Here is a tiny trained network, its code and every weight. The questions are about switching its units off for an input and a target symbol, where a switched-off unit gives its printed mean instead of its output.

import numpy as np


def w(rows, s, z=0):
    codes = np.array(rows[::2]) - 128.0
    scale = np.full(codes.shape[1], s)
    scale[-1] = z or s
    return codes * scale


def norm(h):
    return h / np.sqrt((h * h).mean(-1, keepdims=True) + 1e-5)


def f(y):
    return np.maximum(y, 0)


def softmax(a):
    e = np.exp(a - a.max(-1, keepdims=True))
    return e / e.sum(-1, keepdims=True)


def log_softmax(a):
    a = a - a.max(-1, keepdims=True)
    return a - np.log(np.exp(a).sum(-1, keepdims=True))


def net(x, mask):
    ids = ['γηλμπστ'.index(c) for c in x.split()]
    T = len(ids)
    res = E[ids] + P[:T]
    q, k, v = (norm(res) @ M[0].T for M in (Q, K, V))
    z = softmax(np.where(np.tri(T) > 0, q @ k.T / 2**0.5, -1e9)) @ v
    res = res + np.where(mask[0], z, O[0][:, -1]) @ O[0][:, :-1]
    y = f(norm(res) @ A[0][:, :-1].T + A[0][:, -1])
    res = res + np.where(mask[1:9], y, B[0][:, -1]) @ B[0][:, :-1]
    return log_softmax(norm(res)[-1] @ U[:, :-1].T + U[:, -1])


Q, K, V, O, A, B = {}, {}, {}, {}, {}, {}
E = w([
[152,95,73,214,176,125,157,128,186,65,41,221],'γ',
[94,151,181,120,161,146,22,100,121,215,208,161],'η',
[54,204,124,119,141,254,150,132,161,193,175,145],'λ',
[173,142,141,227,135,114,138,175,143,96,112,208],'μ',
[28,97,97,157,129,196,174,69,106,90,101,142],'π',
[91,118,181,192,77,180,166,68,104,102,128,199],'σ',
[132,139,112,177,159,195,99,54,177,104,166,171],'τ',
],0.0064)
P = w([
[168,178,118,34,184,144,144,154,140,63,142,154],'0',
[50,159,68,130,164,119,136,115,254,101,72,113],'1',
[84,177,36,110,104,130,95,66,132,108,60,110],'2',
[65,121,79,128,101,119,113,49,119,118,120,138],'3',
[142,101,93,164,115,73,134,69,88,130,122,155],'4',
[152,100,160,167,123,95,141,71,91,144,130,170],'5',
[146,95,186,155,129,123,146,92,68,161,128,168],'6',
[176,113,196,169,138,136,115,108,49,168,136,147],'7',
],0.0051)
Q[0] = w([
[71,210,113,212,158,209,135,89,146,169,113,254],'H0',
[131,155,126,112,86,134,156,163,122,105,120,102],'H0',
],0.034)
K[0] = w([
[197,151,113,3,184,129,170,168,127,43,170,153],'H0',
[127,117,153,155,121,112,84,128,112,144,133,122],'H0',
],0.042)
V[0] = w([
[2,94,72,90,139,195,178,14,115,60,109,105],'H0',
[69,168,70,73,138,188,136,89,175,236,145,70],'H0',
],0.0087)
O[0] = w([
[32,193,253,180,195,51,28,135,39,2,140,74,254],'H0',
[137,70,127,178,59,160,35,238,104,20,105,182,131],'H0',
],0.0036,0.0065)
A[0] = w([
[123,202,150,197,207,177,140,34,85,94,136,200,169],'N0',
[131,173,166,93,218,90,203,83,139,157,175,13,23],'N1',
[196,100,116,102,120,163,137,182,116,119,116,173,61],'N2',
[142,19,158,143,80,75,50,111,40,239,168,82,122],'N3',
[96,196,159,99,156,33,125,158,86,101,127,53,66],'N4',
[81,150,151,167,159,120,75,138,41,84,103,145,251],'N5',
[56,141,123,99,102,81,29,93,185,169,127,69,130],'N6',
[106,117,90,117,158,76,118,140,175,255,74,131,73],'N7',
],0.008,0.0015)
B[0] = w([
[115,78,92,197,53,90,122,136,15,218,98,154,254],'N0',
[102,216,158,88,155,148,87,197,181,70,53,254,196],'N1',
[94,117,67,218,132,200,144,83,154,116,84,117,161],'N2',
[99,56,159,126,109,87,78,166,72,113,14,110,177],'N3',
[136,75,43,211,145,248,139,33,168,98,115,140,209],'N4',
[167,210,103,11,139,98,215,144,226,165,192,121,246],'N5',
[154,115,80,155,54,84,213,131,78,152,126,123,183],'N6',
[172,72,175,126,128,92,96,112,57,84,155,40,146],'N7',
],0.0068,0.013)
U = w([
[104,212,62,130,158,168,158,129,184,104,109,214,229],'γ',
[96,156,177,153,198,106,101,95,121,50,182,33,136],'η',
[162,116,103,155,59,59,173,119,76,178,170,97,110],'λ',
[93,112,225,115,145,81,67,158,51,168,58,139,144],'μ',
[194,119,205,42,190,154,160,82,167,136,107,89,117],'π',
[125,158,169,71,78,116,113,252,172,76,159,142,3],'σ',
[110,36,119,166,94,202,67,166,162,92,92,88,126],'τ',
],0.0039,0.0022)

Each question gives the input, a string of symbols that net reads in full, and the target symbol t.
The units are the heads (2 rows each of Q, K, V and O) and the neurons (one row each of A and B). Each row of codes is followed by its name. A weight is (code - 128) times the scale printed after its matrix; where a second scale follows, it is the last column's (O, A, B and U).
mask holds one flag per unit, heads first, then neurons. A switched-off unit (its flag False) gives its mean, the last column of its rows in O or B, instead of its output. The means were averaged over made-up inputs and are rounded, as every weight is.
A unit's drop is (log p(t) with every unit on - log p(t) with that unit switched off) / (log p(t) with every unit on - log p(t) with every unit switched off).
The circuit of an input: a set's keep is (log p(t) with only the set's units on - log p(t) with every unit switched off) / (log p(t) with every unit on - log p(t) with every unit switched off). Starting from all 9 units, units are removed one at a time, each time the one whose removal leaves the highest keep (on an exact tie, the one counted first), for as long as the keep stays at least 0.8.
circuit, biggest first: the units of the circuit, biggest drop first
most important unit: the unit with the biggest drop
top k neurons: the k neurons with the biggest drops, biggest first
drop of u: that unit's drop, to one decimal
input λ μ λ σ, target σ: circuit, biggest first => H0, N4, N5
input τ τ λ, target λ: most important unit => N1
input η π γ η, target τ: top 2 neurons => N5, N0
input γ π σ σ, target μ: circuit, biggest first => H0, N5, N4
input λ η μ σ η σ σ, target σ: circuit, biggest first => H0, N5, N4
input η τ η τ, target τ: top 2 neurons => N5, N1
input γ η η μ η τ τ, target μ: top 4 neurons => N5, N0, N4, N1
input η η η η τ τ λ, target τ: top 2 neurons => N5, N1
input λ η η π, target σ: top 2 neurons => N4, N5
input μ λ η σ, target π: top 2 neurons => N0, N7
input π η σ η, target η: drop of N3 => 0.0
input η σ τ σ, target τ: drop of N3 => -0.1
input η η γ, target τ: drop of N1 => 0.3
input π λ μ π μ, target η: drop of N4 => 0.1
input λ τ η η η, target σ: top neuron => N5
input τ η η τ, target λ: top 2 neurons => N0, N1
